Below are the code and all the weights of a small trained network. Each question names an input and a target symbol and asks about switching units off, where a switched-off unit gives its printed mean instead of its output.

import numpy as np


def w(rows, s, z=0):
    codes = np.array(rows[::2]) - 128.0
    scale = np.full(codes.shape[1], s)
    scale[-1] = z or s
    return codes * scale


def norm(h):
    return h / np.sqrt((h * h).mean(-1, keepdims=True) + 1e-5)


def f(y):
    return y / 2 * (1 + np.tanh(0.7978845608 * (y + 0.044715 * y**3)))


def softmax(a):
    e = np.exp(a - a.max(-1, keepdims=True))
    return e / e.sum(-1, keepdims=True)


def log_softmax(a):
    a = a - a.max(-1, keepdims=True)
    return a - np.log(np.exp(a).sum(-1, keepdims=True))


def net(x, mask):
    ids = ['αβγδεζηθλμξπστφω'.index(c) for c in x.split()]
    T = len(ids)
    res = E[ids] + P[:T]
    r = norm(res)
    for j in range(2):
        rows = slice(2 * j, 2 * j + 2)
        q, k, v = (r @ M[0][rows].T for M in (Q, K, V))
        z = softmax(np.where(np.tri(T) > 0, q @ k.T / 2**0.5, -1e9)) @ v
        o = O[0][rows]
        res = res + np.where(mask[j], z, o[:, -1]) @ o[:, :-1]
    y = f(norm(res) @ A[0][:, :-1].T + A[0][:, -1])
    res = res + np.where(mask[2:18], y, B[0][:, -1]) @ B[0][:, :-1]
    return log_softmax(norm(res)[-1] @ U[:, :-1].T + U[:, -1])


Q, K, V, O, A, B = {}, {}, {}, {}, {}, {}
E = w([
[132,107,132,43],'α',
[127,95,148,45],'β',
[135,123,125,31],'γ',
[128,109,151,28],'δ',
[134,134,144,7],'ε',
[136,140,99,28],'ζ',
[132,141,110,14],'η',
[128,115,164,13],'θ',
[141,186,70,10],'λ',
[118,162,104,2],'μ',
[124,180,52,30],'ξ',
[107,163,57,37],'π',
[103,150,116,11],'σ',
[70,26,205,53],'τ',
[68,101,134,124],'φ',
[77,138,81,78],'ω',
],0.0088)
P = w([
[140,121,135,180],'0',
[159,103,72,137],'1',
[134,166,162,4],'2',
[148,107,80,136],'3',
[125,172,158,17],'4',
[140,109,84,135],'5',
[119,176,151,37],'6',
[134,112,85,127],'7',
[113,178,146,57],'8',
[127,116,87,122],'9',
[110,175,140,86],'10',
[119,123,89,109],'11',
[108,172,139,114],'12',
],0.025)
Q[0] = w([
[98,40,4,179],'H0',
[151,123,71,66],'H0',
[191,7,31,92],'H1',
[16,156,172,47],'H1',
],0.018)
K[0] = w([
[190,72,162,174],'H0',
[95,171,122,180],'H0',
[227,96,145,250],'H1',
[52,116,109,133],'H1',
],0.027)
V[0] = w([
[51,67,54,114],'H0',
[140,117,5,176],'H0',
[199,102,167,104],'H1',
[62,57,175,120],'H1',
],0.022)
O[0] = w([
[144,107,188,79,11],'H0',
[249,177,167,101,25],'H0',
[198,113,142,186,205],'H1',
[201,85,75,80,124],'H1',
],0.021,0.011)
A[0] = w([
[90,73,98,156,170],'N0',
[127,163,100,224,10],'N1',
[157,26,177,153,133],'N2',
[153,106,110,2,133],'N3',
[112,142,121,56,126],'N4',
[131,78,127,190,81],'N5',
[202,145,86,148,116],'N6',
[104,138,208,131,146],'N7',
[132,116,107,217,100],'N8',
[131,214,199,148,6],'N9',
[85,164,180,178,95],'N10',
[224,89,150,94,133],'N11',
[128,50,113,118,77],'N12',
[104,159,120,218,145],'N13',
[86,159,130,117,118],'N14',
[224,149,156,106,113],'N15',
],0.025,0.017)
B[0] = w([
[206,159,127,137,254],'N0',
[60,190,135,10,160],'N1',
[150,170,71,115,139],'N2',
[77,152,50,207,160],'N3',
[144,112,123,78,152],'N4',
[172,62,111,100,147],'N5',
[131,78,199,100,164],'N6',
[174,169,101,33,143],'N7',
[51,85,114,90,176],'N8',
[107,72,3,177,145],'N9',
[203,121,56,84,145],'N10',
[26,190,74,69,153],'N11',
[151,240,147,62,148],'N12',
[138,171,176,206,206],'N13',
[180,112,181,122,155],'N14',
[132,35,188,153,149],'N15',
],0.017,0.02)
U = w([
[120,59,153,120,205],'α',
[154,72,116,117,178],'β',
[111,100,161,132,182],'γ',
[205,69,105,158,157],'δ',
[83,93,100,217,135],'ε',
[165,100,163,170,191],'ζ',
[115,130,178,161,177],'η',
[150,99,104,168,151],'θ',
[231,165,112,194,81],'λ',
[112,251,112,169,4],'μ',
[195,137,142,126,156],'ξ',
[164,150,165,77,170],'π',
[60,192,165,119,105],'σ',
[158,162,15,116,54],'τ',
[28,102,89,113,85],'φ',
[67,133,133,70,127],'ω',
],0.02,0.012)

Each question gives the input, a string of symbols that net reads in full, and the target symbol t.
The units are the heads (2 rows each of Q, K, V and O) and the neurons (one row each of A and B). Each row of codes is followed by its name. A weight is (code - 128) times the scale printed after its matrix; where a second scale follows, it is the last column's (O, A, B and U).
mask holds one flag per unit, heads first, then neurons. A switched-off unit (its flag False) gives its mean, the last column of its rows in O or B, instead of its output. The means were averaged over made-up inputs and are rounded, as every weight is.
A unit's drop is (log p(t) with every unit on - log p(t) with that unit switched off) / (log p(t) with every unit on - log p(t) with every unit switched off).
The circuit of an input: a set's keep is (log p(t) with only the set's units on - log p(t) with every unit switched off) / (log p(t) with every unit on - log p(t) with every unit switched off). Starting from the 12 units with the biggest drops (on a tie, the unit counted first), units are removed one at a time, each time the one whose removal leaves the highest keep (on an exact tie, the one counted first), for as long as the keep stays at least 0.8.
circuit, biggest first: the units of the circuit, biggest drop first
k most important neurons: the k neurons with the biggest drops, biggest first
which heads matter: for each layer, one digit per head in row order, 1 if its drop is at least 0.15 and else 0, layers parted by /
input τ σ ζ δ η λ ω τ λ π φ, target φ: circuit, biggest first => (H0)
input σ ε τ ε ε ε, target σ: circuit, biggest first => (H0, H1, N1, N0)
input δ ε μ λ μ, target μ: which heads matter => 10
input μ η σ ε τ φ ε μ α ε π, target π: which heads matter => 11
input μ ε ε ε, target μ: which heads matter => 01
input λ θ η, target λ: 3 most important neurons => (N8, N0, N1)
input μ β ξ ε ε α ε β ε, target ε: circuit, biggest first => (H0, N1)
input δ π π φ λ π ε α λ σ λ μ, target δ: which heads matter => 01
input π μ ε θ δ φ ε ξ λ π μ τ ω, target ω: circuit, biggest first => (H1, H0)
input ε ε ε π λ ε ε, target λ: circuit, biggest first => (N1, N14)
input α α μ ε π τ μ τ τ λ ε β, target α: 2 most important neurons => (N6, N15)
input μ ε τ ε α ε μ ε π ω, target μ: circuit, biggest first => (H1, H0)
input ε τ μ γ, target ε: circuit, biggest first => (N8, N13)
input δ μ φ η μ ε ε π τ θ, target δ: circuit, biggest first => (H1)
input λ λ τ φ α τ, target λ: circuit, biggest first => (H1, H0, N9)
input α α ε μ, target α: which heads matter => 10
input π ξ μ τ φ σ π λ, target π: which heads matter => 10
input τ δ ε, target τ: which heads matter => 11
input φ τ δ ε μ ε ζ ω φ τ, target φ: 3 most important neurons => (N11, N3, N0)
input σ δ τ ε μ τ ξ ε φ ε η, target φ: circuit, biggest first => (H0)
